[101 137 128 108 144] => 101
[130 123 137 127 132 114 155] => 130
[126 130 157 114] => 126
[128 100 117 130 132] => 128
[120 122 151 146 154 114 133] => 120
[139 148 148 144 116 104 151] => 139
[128 121 113 104] => 128
[145 138 143 150] => 145
[110 133 105  99] => 110
[139 126 153 128 114 142 131] => 139
---
(141, 129, 142, 148, 125, 107, 100) result: 148, 100
(104, 122, 139, 111, 116, 114) result: 139, 104
(139, 135, 125, 116, 100, 115) result: 139, 100
(104, 113, 122, 145, 151, 137) result: 151, 104
(109, 122, 140, 123, 132, 147, 152) result: 152, 109
(122, 118, 157, 128, 130, 135, 132) result: 157, 118
---
[[121 137 124 129 128 127]
 [158 126 134 146 136 132]
 [147 114 117 128 122 121]]	122

[[130 122 123 129]
 [133 140 133 133]
 [101 138 147 112]]	147

[[143 121 114 137 110 144 135]
 [135 132 122 139 128 135 141]
 [112 130 140 120 155 119 115]]	119

[[116 145 138 111 141]
 [124 111 142 149 113]
 [116 146 142 132 147]]	132

[[116 103 140 119]
 [145 134 145 148]
 [131 145 112 107]]	112

[[129 134 121 127]
 [154 129 122 127]
 [129 115 122 129]]	122

[[130 140 124 141 137]
 [107 130 129 133 116]
 [123 143 118 134 121]]	134

[[136 137 128 139]
 [155 148 123 139]
 [141 127 153 144]]	153
---
[[111 108 111 108 121 135 130]
 [104 112 120 118 132 125 126]] result: 111

[[126 131  98 123]
 [124 150 139 138]
 [124 133 134 126]] result: 139

[[104 146 148 114 129 134 125]
 [118 143 119 126 113 134 137]
 [143 114 122 135 132 123 138]] result: 119

[[124 126 141 127 126]
 [122 133 101 125 129]] result: 141

[[153 143 104 140]
 [136 126 130 125]] result: 104

[[128 153 129 114 154]
 [107 143 155 130 129]
 [129 121 124 148 153]] result: 155
---
[115 102 134 123 140 119] ==> 123
[130 126 140 100 151] ==> 140
[100 114 106 106 137 118] ==> 106
[130 133 121 142 126 133 106] ==> 126
[101 109 111 148] ==> 109
[136 156 115 132 101 107] ==> 132
[127 125 100 135 137 121 126] ==> 137
[138 101 111 130 109] ==> 111
[124 105 118 139 132] ==> 118
[154 133 131 134 128 123] ==> 134
---
139,126,115,145,126,137,151
120,137,134,146,137,128,139
141,137,111,130,157,140,103
value 137

120,137,110,143,122
136,126,117,142,124
122,131,134,121,151
value 131

126,127,129,102
128,128,128,104
127,126,129,101
value 126

137,139,132,112,131,117,136
126,141,150,125,134,135,131
129,135,133,136,115,139,131
value 135

125,113,133,130,149,146,103
112,134,152,153,118,118,146
125,113,130,130,136,138,153
value 113

151,151,152,142,139
115,110,110,138,128
116,116,116,116,133
value 116

112,145,108,117,146,115,134
151,111,148,147,106,140,127
149,119,144,148,108,133,136
value 119

127,123,140,128,124
137,136,146,138,136
123,120,99,120,121
value 120
---
[137 104 119 113 117 119 135] result: 137
[113 127 101 131 126] result: 113
[103 134 140 131 109 141 136] result: 103
[148 135 128 127 139 103] result: 148
[104 115 144 121 130 136 121] result: 104
[104 130 131 132] result: 104
---
[[130 117 132 119 126 139 113]
 [136 143 121 136 127 114 149]
 [150 114 151 147 104 137 131]] out 117

[[141 157 123 122 125]
 [130 108 138 141 142]
 [125 119 142 145 143]] out 157

[[139 120 133 128 118 133 138]
 [141 116 135 124 125 137 133]
 [105 145 127 124 118 124 141]] out 120

[[120 106 131 132]
 [127 117 120 121]
 [114 123 139 135]] out 106

[[137 137 115 144 121 129 108]
 [119 117 142 112 125 129 147]
 [141 146 125 146 106 132 115]] out 137

[[128 122 131 121 133 128]
 [126 138 123 125 123 121]
 [129 114 126 134 133 149]] out 122

[[107 153 131 126 115]
 [105 155 130 127 114]
 [125 143 127 112 142]] out 153

[[135 118 139 121 121 131]
 [116 147 132 131 145 135]
 [103 158 135 127 154 143]] out 118

[[117 117 109 123]
 [120 120 121 110]
 [112 112 102 122]] out 117

[[137 126 110 157]
 [112 105 101 127]
 [131 146 136 127]] out 126
---
[[113 110 134 123 155 146 136 126 117 139 123 126 137 142 118 144]
 [117 115 135 125 152 145 136 121 117 139 128 127 141 139 113 145]
 [117 110 130 125 155 146 131 121 117 139 124 118 136 143 118 147]
 [117 110 130 122 150 146 135 126 117 135 124 114 136 138 118 141]
 [117 114 134 125 155 146 130 121 117 139 124 119 139 139 114 146]
 [117 110 140 123 155 145 132 126 117 134 124 125 142 139 114 141]
 [112 110 138 125 154 146 131 126 117 139 124 126 138 143 118 145]] => 141

[[121 127 119 132 128 124 119 124 123 131 121 129]
 [119 135 112 111 124 134 140 112 120 126 129 128]
 [138 126 129 134 153 118 115 117 127 130 134 133]
 [140 131 116 115 148 126 132 131 126 139 135 130]
 [135 125 146 118 136 128 138 125 119 119 133 128]
 [121 126 119 110 128 123 130 133 129 114 129 120]
 [137 124 127 112 126 131 118 121 133 118 123 127]
 [132 125 135 125 123 123 117 130 123 126 119 121]
 [127 126 123 150 132 120 125 131 129 140 141 129]
 [123 131 126 118 119 133 149 147 132 139 136 125]
 [133 130 137 136 142 131 130 119 126 126 140 133]
 [129 131 118 120 125 129 113 136 125 137 123 133]] => 133

[[ 99 148 133 120 120 127 145 142  99]
 [138 123 134 132 113 130 144 115 145]
 [130 126 127 136 103 125 153 114 143]
 [116 136 144 107 133 141 135 146 115]
 [139 113 147 117 137 146 120 134 131]
 [139 113 149 114 146 151 112 141 124]
 [139 113 147 115 145 149 113 140 125]
 [147 114 137 127 123 136 130 120 150]
 [112 132 152 103 126 146 142 151 118]
 [129 115 158 110 128 153 130 140 131]] => 118

[[122 134 155 121 128 133 117 143 134]
 [116 107 141 128 137 140 123 118 124]
 [119 123 147 123 132 131 120 133 133]
 [118 125 149 123 122 126 127 131 141]
 [117 116 141 130 123 119 133 136 142]
 [119 116 143 128 126 121 133 134 138]
 [124 133 155 123 130 131 116 145 133]
 [122 134 158 123 120 128 121 144 139]
 [118 117 146 126 127 123 131 128 137]
 [120 123 143 124 130 134 117 138 136]
 [125 117 136 124 147 124 114 130 132]] => 136

[[125 118 128 127 127 139 132 118 120]
 [127 127 125 122 125 139 134 121 122]
 [124 123 133 133 125 139 131 120 127]
 [121 123 124 123 129 130 120 142 125]
 [120 118 122 119 123 139 113 146 124]
 [137 136 123 132 134 116 119 141 136]
 [125 131 127 131 120 128 136 122 128]
 [116 121 126 123 109 150 135 120 119]
 [139 144 133 144 145 104 133 127 143]
 [133 133 124 131 139 110 132 126 135]
 [121 117 130 114 117 148 126 125 116]] => 135

[[137 129 138 113 130 139 115 140 135 136 131 119 137 134 131]
 [128 149 131 114 133 130 117 132 128 127 130 116 131 131 125]
 [123 152 127 119 130 128 122 126 123 126 126 119 125 122 122]
 [137 102 135 129 126 135 131 136 140 136 133 132 134 136 136]
 [138 112 138 117 127 140 124 140 137 139 133 123 138 135 134]
 [123 123 119 141 124 116 136 118 124 120 121 138 123 124 123]
 [126 118 119 141 120 125 138 120 123 123 122 134 120 122 122]
 [131 102 127 137 125 128 137 129 132 128 131 138 130 129 132]
 [119 122 122 143 124 125 138 124 118 122 125 134 122 121 125]
 [119 154 123 124 131 120 124 120 120 119 126 120 121 123 120]
 [122 152 123 130 129 119 127 120 121 122 123 124 122 124 122]
 [119 158 122 124 133 118 125 120 117 121 127 125 123 124 123]] => 122
---
[[134 120 128 136 118 128]
 [151 106 137 117 106 104]] gives 134

[[132 136 134 122 113 132 123]
 [128 134 136 131 121 131 118]
 [138 129 119 106 101 101 151]] gives 132

[107 114 112 153 148 129 131] gives 107

[[146 144 122 121 120 151 108]
 [133 135 138 155 151 130 151]] gives 146

[124 128 130 126 151 123 134] gives 124

[129 122 112 151 136 109] gives 129

[131 152 130 134 133] gives 131

[[109 139 114 131]
 [154 106 112 127]] gives 109
---
[138 136 145 106 118 132] | 136
[101 103 115 107 140 130 100] | 103
[136 100 115 112 133 107 141] | 100
[129 102 141 126 136] | 102
[130 102 128 132 126 125 129] | 102
[119 108 103 130 118 128] | 108
[136 156 123 115] | 156
[111 127 125 124 105] | 127
---
[[130 153 105 118 142 119 108]
 [104 138 128 131 126 131 123]
 [138 112 112 108 128 145 144]] --> 128

[[127 133 123 132 132]
 [139 141 130 129 113]
 [127 106 143 112 134]] --> 143

[[144 138 146 154 131 134 144]
 [144 117 143 102 129 111 153]
 [145 143 138 121 127 143 124]] --> 127

[[123 122 123 120]
 [122 132 130 138]
 [152 119 143 120]] --> 119

[[146 142 129 139 125]
 [101 104 130 126 106]
 [118 142 124 145 128]] --> 124

[[102 106 121 132]
 [149 126 130 118]
 [119 146 128 107]] --> 146
